B =
127  129  129  153  120  128  124  131  127  133  128  124  131  136
127  128  130  147  133  130  129  133  127  133  106  127  131  134
128  128  129  135  128  129  128  127  128  128  108  124  140  124
126  129  132  125  123  127  130  131  127  133  122  126  135  119
126  129  129  123  118  127  126  136  128  131  110  126  132  128
126  126  128  149  120  127  131  132  128  135  125  125  128  132
128  127  131  129  123  128  133  129  128  136  112  127  131  131
126  128  129  136  120  128  134  134  126  128  112  126  127  127
128  130  127  145  114  128  134  128  129  131  113  125  130  125
127  128  128  143  120  129  132  134  129  132  122  124  132  128
126  128  130  123  117  128  128  135  128  133  116  126  132  119
127  127  128  138  118  127  128  128  127  131  106  125  131  126
128  130  129  140  125  128  133  137  128  133  121  127  133  131
Counting starts at 1.
The bottom-left entry -> 128
Give the bottom entry of the column that holds the largest entry.
A: 140
The entry in row 1 and column 3 is 129
Give the entry in the top-right corner.
A: 136
The entry at row 2, column 1 is 127
Give the entry in row 1 and column 1.
A: 127
The entry at row 3, column 1: 128
Give the bottom-right entry.
A: 131
Give the entry at row 1, column 2.
A: 129
Give the entry in row 2 and column 3.
A: 130
Give the top entry of the column that holds the largest entry.
A: 153
The entry at row 2, column 2 -> 128
The entry in row 3 and column 3 -> 129

Read these off the matrix that follows. Rows and columns are numbered from 1.
1) What is the entry at row 1, column 2?
2) What is the minimum?
3) What is the entry in the bottom-left corner?
4) What is the entry in the bottom-right corner?
5) What is the maximum?
6) What is the top entry of the column that holds the smallest entry?
7) What is the entry in the top-left corner?
8) What is the entry in row 2 and column 1?
[[117 133 135 128 122 124]
 [121 139 154 127 110 113]
 [118 134 140 128 119 121]
 [117 134 138 128 120 122]
 [120 138 149 127 113 116]
 [117 133 136 128 121 124]
 [119 135 143 128 117 120]
 [119 136 146 127 115 118]]
1) 133
2) 110
3) 119
4) 118
5) 154
6) 122
7) 117
8) 121

x =
[[117 145 141 149 127 121]
 [106 129 129 119 144 146]
 [142 136 144 112 113 123]
 [148 132 117 146 121 139]
 [116 109 144 114 119 137]
 [118 108 120 139 140 116]
 [148 111 119 109 138 144]]
The entry just right of 120? 139
The entry in the bottom-right corner? 144
The entry in the top-right corner? 121
The 1st entry, reading row by row is 117
The entry directly above 132: 136
The entry just left of 112 -> 144
The 5th-last entry, reading row by row? 111
The smallest entry in the last column: 116
The entry directly below 140? 138
The second entry on the diagonal from the top-right corner? 144
The entry just left of 127 -> 149
The entry in the bottom-left corner: 148
The entry directly below 123? 139
The entry directly above 138? 140
The smallest entry in the last row? 109
The entry directly above 114? 146

Read these off the array that follows.
1) Find the first entry in reading order.
2) Find the third entry on the main diagonal.
3) Find the entry directly below the smallest entry.
4) Find the last entry, reading row by row.
5) Find the top-right entry.
6) Find the largest entry.
7) Find the first entry of the smallest entry's row.
8) Find the 2nd-last entry, reading row by row.
[[146 142 144 131]
 [138 143 146 129]
 [146 136 146 134]
 [158 138 145 139]
 [130 136 131 130]
 [144 134 136 131]
 [140 137 145 137]
 [138 139 140 131]
 [150 140 140 128]
 [134 135 140 131]
 [131 129 130 130]
 [151 135 135 136]]
1) 146
2) 146
3) 131
4) 136
5) 131
6) 158
7) 150
8) 135

a =
[[122 128 122 123 125 137 126 131 128 125 128 127 125 125 128]
 [145 136 134 140 125 116 139 122 122 133 151 139 128 125 119]
 [118 127 126 122 133 146 124 139 137 128 117 125 131 134 139]
 [120 126 131 125 138 139 124 137 139 129 112 123 135 137 141]
 [143 132 138 140 131 113 136 122 126 134 139 135 133 130 124]
 [134 135 127 131 123 132 135 130 125 130 145 136 125 124 124]
 [143 132 138 140 131 112 136 121 126 134 139 135 133 130 124]
 [139 136 129 134 123 126 137 126 123 131 148 137 125 123 121]
 [119 125 131 124 139 142 123 138 140 129 111 123 136 138 142]
 [140 135 130 135 123 122 137 124 122 131 148 137 126 123 120]
 [143 135 132 138 125 118 138 123 122 133 148 138 128 125 120]]
Counting starts at 1.
What is the entry at row 3, column 1? 118
The bottom-left entry -> 143
What is the entry at row 1, column 2? 128
The bottom-right entry -> 120
The entry at row 2, column 3: 134
What is the entry at row 1, column 3? 122
The entry in row 1 and column 1: 122
The entry just right of the smallest entry is 123
The entry at row 3, column 3 is 126
What is the entry directly below the smallest entry? 148
What is the bottom entry of the column that holds the smallest entry? 148
The entry in the top-right corner -> 128
What is the entry at the centre? 130
What is the entry directly above 141? 139
What is the entry directly above the centre entry? 122
The entry just right of the centre entry -> 125
What is the top entry of the column that holds the largest entry? 128
What is the entry just left of the centre entry? 135
What is the entry just right of the largest entry? 139
The minimum: 111
